Here is a tiny trained network, its code and every weight. The questions are about switching its units off for an input and a class, where a switched-off unit gives its printed mean instead of its output.

import numpy as np


def w(rows, s, z=0):
    codes = np.array(rows[::2]) - 128.0
    scale = np.full(codes.shape[1], s)
    scale[-1] = z or s
    return codes * scale


def f(y):
    return np.maximum(y, 0)


def log_softmax(a):
    a = a - a.max(-1, keepdims=True)
    return a - np.log(np.exp(a).sum(-1, keepdims=True))


def net(x, mask):
    res = np.array(x, float).reshape(1, 8) / 4 @ E
    y = f(res @ A[0][:, :-1].T + A[0][:, -1])
    res = res + np.where(mask, y, B[0][:, -1]) @ B[0][:, :-1]
    return log_softmax(res[-1] @ U[:, :-1].T + U[:, -1])


A, B = {}, {}
E = w([
[17,117,175,193,139,125,65,150],'x0',
[151,85,212,45,131,132,198,32],'x1',
[157,121,135,159,40,136,64,55],'x2',
[100,205,116,210,157,2,148,152],'x3',
[81,73,73,156,160,123,156,169],'x4',
[140,89,109,81,107,84,87,134],'x5',
[42,110,148,108,217,176,183,30],'x6',
[97,184,128,140,125,242,224,164],'x7',
],0.0082)
A[0] = w([
[89,129,148,205,107,152,111,75,73],'N1',
[162,101,110,116,185,79,100,128,195],'N2',
[142,213,75,161,59,251,203,149,142],'N3',
[227,128,156,103,102,119,175,169,113],'N4',
[28,69,183,81,117,230,115,198,161],'N5',
[30,88,152,210,150,150,96,57,251],'N6',
[145,111,176,89,98,186,125,82,86],'N7',
[147,126,151,149,60,103,128,136,143],'N8',
[134,101,85,204,56,164,26,159,63],'N9',
[92,116,197,100,88,171,133,146,152],'N10',
[160,148,158,96,160,132,159,105,94],'N11',
[120,131,144,71,89,154,114,85,161],'N12',
[174,84,158,70,53,186,152,46,128],'N13',
[134,169,193,124,62,29,133,125,25],'N14',
],0.018,0.0029)
B[0] = w([
[72,136,143,142,125,91,142,115,175],'N1',
[72,118,203,107,103,201,176,113,174],'N2',
[6,154,137,165,142,105,173,95,234],'N3',
[97,134,137,157,137,100,134,107,196],'N4',
[48,197,109,165,153,131,178,103,222],'N5',
[76,185,122,184,133,64,132,115,222],'N6',
[119,101,103,82,134,189,126,128,208],'N7',
[139,143,129,139,141,77,108,130,170],'N8',
[216,116,188,130,111,47,86,102,211],'N9',
[96,103,88,133,132,142,147,150,179],'N10',
[129,110,150,123,90,150,94,148,176],'N11',
[170,80,133,133,117,123,178,172,191],'N12',
[176,89,150,48,122,227,126,164,252],'N13',
[134,163,148,177,126,43,93,105,196],'N14',
],0.016,0.022)
U = w([
[186,67,197,99,25,79,60,116,151],'0',
[180,108,1,107,142,139,77,163,2],'1',
[99,60,120,49,89,201,172,142,126],'2',
[53,143,141,171,88,91,135,71,215],'3',
],0.0073,0.0027)

Each question gives the input, the list of numbers given to net, and the class t.
The units are the neurons (one row each of A and B). Each row of codes is followed by its name. A weight is (code - 128) times the scale printed after its matrix; where a second scale follows, it is the last column's (A, B and U).
mask holds one flag per neuron, in row order. A switched-off neuron (its flag False) gives its mean, the last column of its row in B, instead of its output. The means were averaged over made-up inputs and are rounded, as every weight is.
A unit's drop is (log p(t) with every unit on - log p(t) with that unit switched off) / (log p(t) with every unit on - log p(t) with every unit switched off).
most important unit: the unit with the biggest drop
k most important neurons: the k neurons with the biggest drops, biggest first
drop of u: that unit's drop, to one decimal
input [-7,7,-7,6,-7,-4,0,1], class 0: 4 most important neurons	[N5 N11 N6 N3]
input [-1,-2,0,-1,-4,1,1,-5], class 0: 2 most important neurons	[N3 N5]
input [-8,0,1,7,3,7,6,2], class 2: most important unit	N6
input [5,7,-3,-1,-6,-6,7,-2], class 2: 2 most important neurons	[N13 N7]
input [0,6,1,-1,-7,1,-5,-3], class 0: 4 most important neurons	[N14 N5 N3 N8]
input [-1,3,-6,-5,8,7,5,2], class 2: 2 most important neurons	[N3 N14]
input [-1,-5,8,2,6,-5,-4,0], class 0: 2 most important neurons	[N9 N5]
input [8,6,7,-4,2,6,-7,4], class 0: drop of N9	1.9
input [-8,6,3,-3,-3,7,-4,0], class 2: drop of N7	0.0
input [4,-8,2,-5,-6,6,-8,3], class 0: drop of N9	2.3
